B =
[[461  90 448 686]
 [741  90 448 673]
 [756 245 305 255]
 [878 206 466 673]
 [510  69 448 673]]
Read off the entry directly below 878.
510
The entry directly below 686: 673
The top entry of the column that holds the largest entry: 461
The third-last entry, reading row by row: 69
The entry just right of the smallest entry: 448
The largest entry in the first row: 686
The entry just left of 686: 448
The last entry, reading row by row is 673

Questions about the row below.
1) Give the second entry from the left.
2) Give the maximum.
3) Give the third entry from the right.
[ 32  11 -28  40  -2]
1) 11
2) 40
3) -28

A = array([  1,  -5,  -7,  25,  17,  -2, -34, -23,  -8,   4,   9])
Find the 1st entry.
A: 1
Find the minimum.
A: -34
Find the maximum.
A: 25
Find the third entry from the right.
A: -8
The 3rd largest entry -> 9
The entry just left of the centre entry -> 17
The entry just left of 25 -> -7

array([[ -63.5, -122.3,   44.6, -157.2,  -92.9, -137.7, -117.6, -184.5,
         -83.6, -116.6, -164.7],
       [ -63.5,  -78.3,  -92.1,  -39.3,  -49.2,  -52.8,  -20.1,   -3.3,
        -102.7, -114.8,   53.0],
       [ -61.5,  -92.9, -155.8,   13.8,  -34.2,  -30.4,   60.5,  102.5,
        -168.9, -189.6,  247.1],
       [ -70.6, -132.3,  -28.9, -102.6,  -69.9, -111.1,  -41.8,  -75.5,
        -140.8, -178.2,   26.9],
       [ -56.0,  -28.1,   -7.2, -102.4,  -78.7,  -75.6, -141.1, -161.4,
          20.2,   43.5, -271.0]])
What is the maximum? 247.1
What is the entry just right of the centre entry? 60.5
What is the entry just right of -3.3? -102.7
The entry just left of the largest entry -> -189.6
What is the entry at the centre? -30.4
The entry just left of -83.6: -184.5
The median of all entries -> -75.6
What is the smallest entry? -271.0
What is the entry just right of -116.6? -164.7
What is the entry just right of -75.5? -140.8
The entry just left of -164.7: -116.6
What is the entry just left of -271.0? 43.5

m = [ 0.26  0.27  2.09  0.14 -0.33  0.55 -1.38  0.72  1.99 -1.17 -0.46]
The entry at the centre?
Answer: 0.55
The entry just right of -1.38?
Answer: 0.72
The entry just right of the centre entry is -1.38
The entry just left of -0.33?
Answer: 0.14
The entry just left of 0.55?
Answer: -0.33
The entry just left of the largest entry?
Answer: 0.27
The entry just left of -0.46?
Answer: -1.17

Read these off the grid that follows.
1) What is the entry directly above the smallest entry?
2) What is the top-right entry?
3) What is the bottom-right entry?
4) What is the entry in the top-left corner?
5) What is the largest entry in the last row?
6) What is the entry directly above the largest entry?
7) What is the entry just left of -601?
8) What is the entry in the bottom-left corner?
array([[-316, -786, -140,  253,  169,  144],
       [ 145,  -70, -216, -601, -627, -564],
       [ 497,  -76, -644,  307,  243,  311],
       [  60,  238, -100, -456, -345, -315],
       [ 143,  171,  346, -794, -640, -710],
       [ 286,  -87,  130, -363, -341, -360],
       [ 348,  586, -474, -772, -982, -967]])
1) -341
2) 144
3) -967
4) -316
5) 586
6) -87
7) -216
8) 348

array([[ -1,  -3, -10,  32, -17, -10,  -6,   0,  -9],
       [  0,  -3, -12, -17,  -2,   3, -15, -11, -16],
       [  0,  -4, -29,  31, -15, -10,  -5,  -1, -23],
       [  0,  -2, -29,  11,  -5, -11,  17,   2, -19],
       [  0,  -2,  -9, -21,   2,   5, -15,  -9, -12],
       [  0,  -2, -27,  10,  -4, -11,  18,   1, -18],
       [  1,   0,  -5, -13, -22, -18, -11, -15, -13],
       [ -2,  -3,   3,  10,  -3, -10,  19,   5,   4],
       [ -1,  -2, -29,  10,   1,  -6,  18,   2, -17],
       [  1,  -1,  -6, -13, -22, -17, -12, -15, -14],
       [ -3,  -1,  34,  -3,   5,  -2,   5,   7,  28],
       [ -2,  -1,  39,  -9,   4,   3, -14,   0,  26]])
Find the second entry in reading order.
A: -3
Find the third entry in reading order.
A: -10
Find the entry in the top-left corner.
A: -1
Find the bottom entry of the column that holds the largest entry.
A: 39
The second-last entry, reading row by row -> 0
Find the top-right entry.
A: -9
Find the entry directly above the largest entry.
A: 34
The third entry on the main diagonal is -29
The entry in the bottom-right corner is 26
Find the fifth-last entry, reading row by row.
A: 4
Find the entry in the bottom-left corner.
A: -2
The fourth entry in reading order: 32
The smallest entry in the first column: -3
The largest entry in the last column is 28
Find the 2nd entry on the diagonal from the top-right corner.
A: -11
The third entry on the diagonal from the top-right corner: -5

Read these off the table that follows. Rows and columns are numbered from 0.
1) Which number is the entry in the bottom-left corner?
2) Which number is the entry just left of the largest entry?
3) Which number is the entry in row 0 and column 0?
4) Which number is the entry at row 1, column 2?
5) Which number is the entry at row 1, column 0?
6) Which number is the entry at row 2, column 0?
7) Which number is the entry directly below -3?
8) Which number is the entry just left of the smallest entry?
[[  9  12  16   0   0   7  -4 -12  -8  -7   9  13 -25  21]
 [ -1   6  16   4   0   7 -26   0 -14   0  14  -1 -12  -8]
 [ -1   4  16   4 -11   3 -26  -4  -9  -7  19  -1   0  -4]
 [ -1  -1   0   0 -16   7  -1  12   0 -17   4  -1   0   0]
 [-22  -1  23   2  -5   0 -12 -28   0  15  -1  27  22   0]
 [ -8  -1  13  -3 -11   0  -9  -8   5  -7   4  -1   5   0]
 [ -1   4   0   5  -8  19  -1   8   0   0 -17  -1   0   0]
 [-22  -1  26   5   0  19  -1   0   0 -21 -22  -1   0  -4]
 [-12   4  19   0   0  12  -1   0   0 -17 -12  10   0  -4]
 [ -1  12  23   0 -21   0  -1  -4   0   0  -1  -1 -30  21]
 [  5  12  23   2   0   0  -4  -4  -8 -10   9  19   0  17]
 [ -1  12   0   0 -21   0  -1 -12  -4   0  -1  -1 -25  25]
 [ -5  -1   0   0   0   0 -12  12   0 -21 -17  -1  -4 -13]
 [-12   7  23   0 -13  17  -1   0   0 -14  -7  13   0   4]
 [-25   3   0   0   0   0 -12 -32   0  15  44  -1   0  25]]
1) -25
2) 15
3) 9
4) 16
5) -1
6) -1
7) 5
8) -12
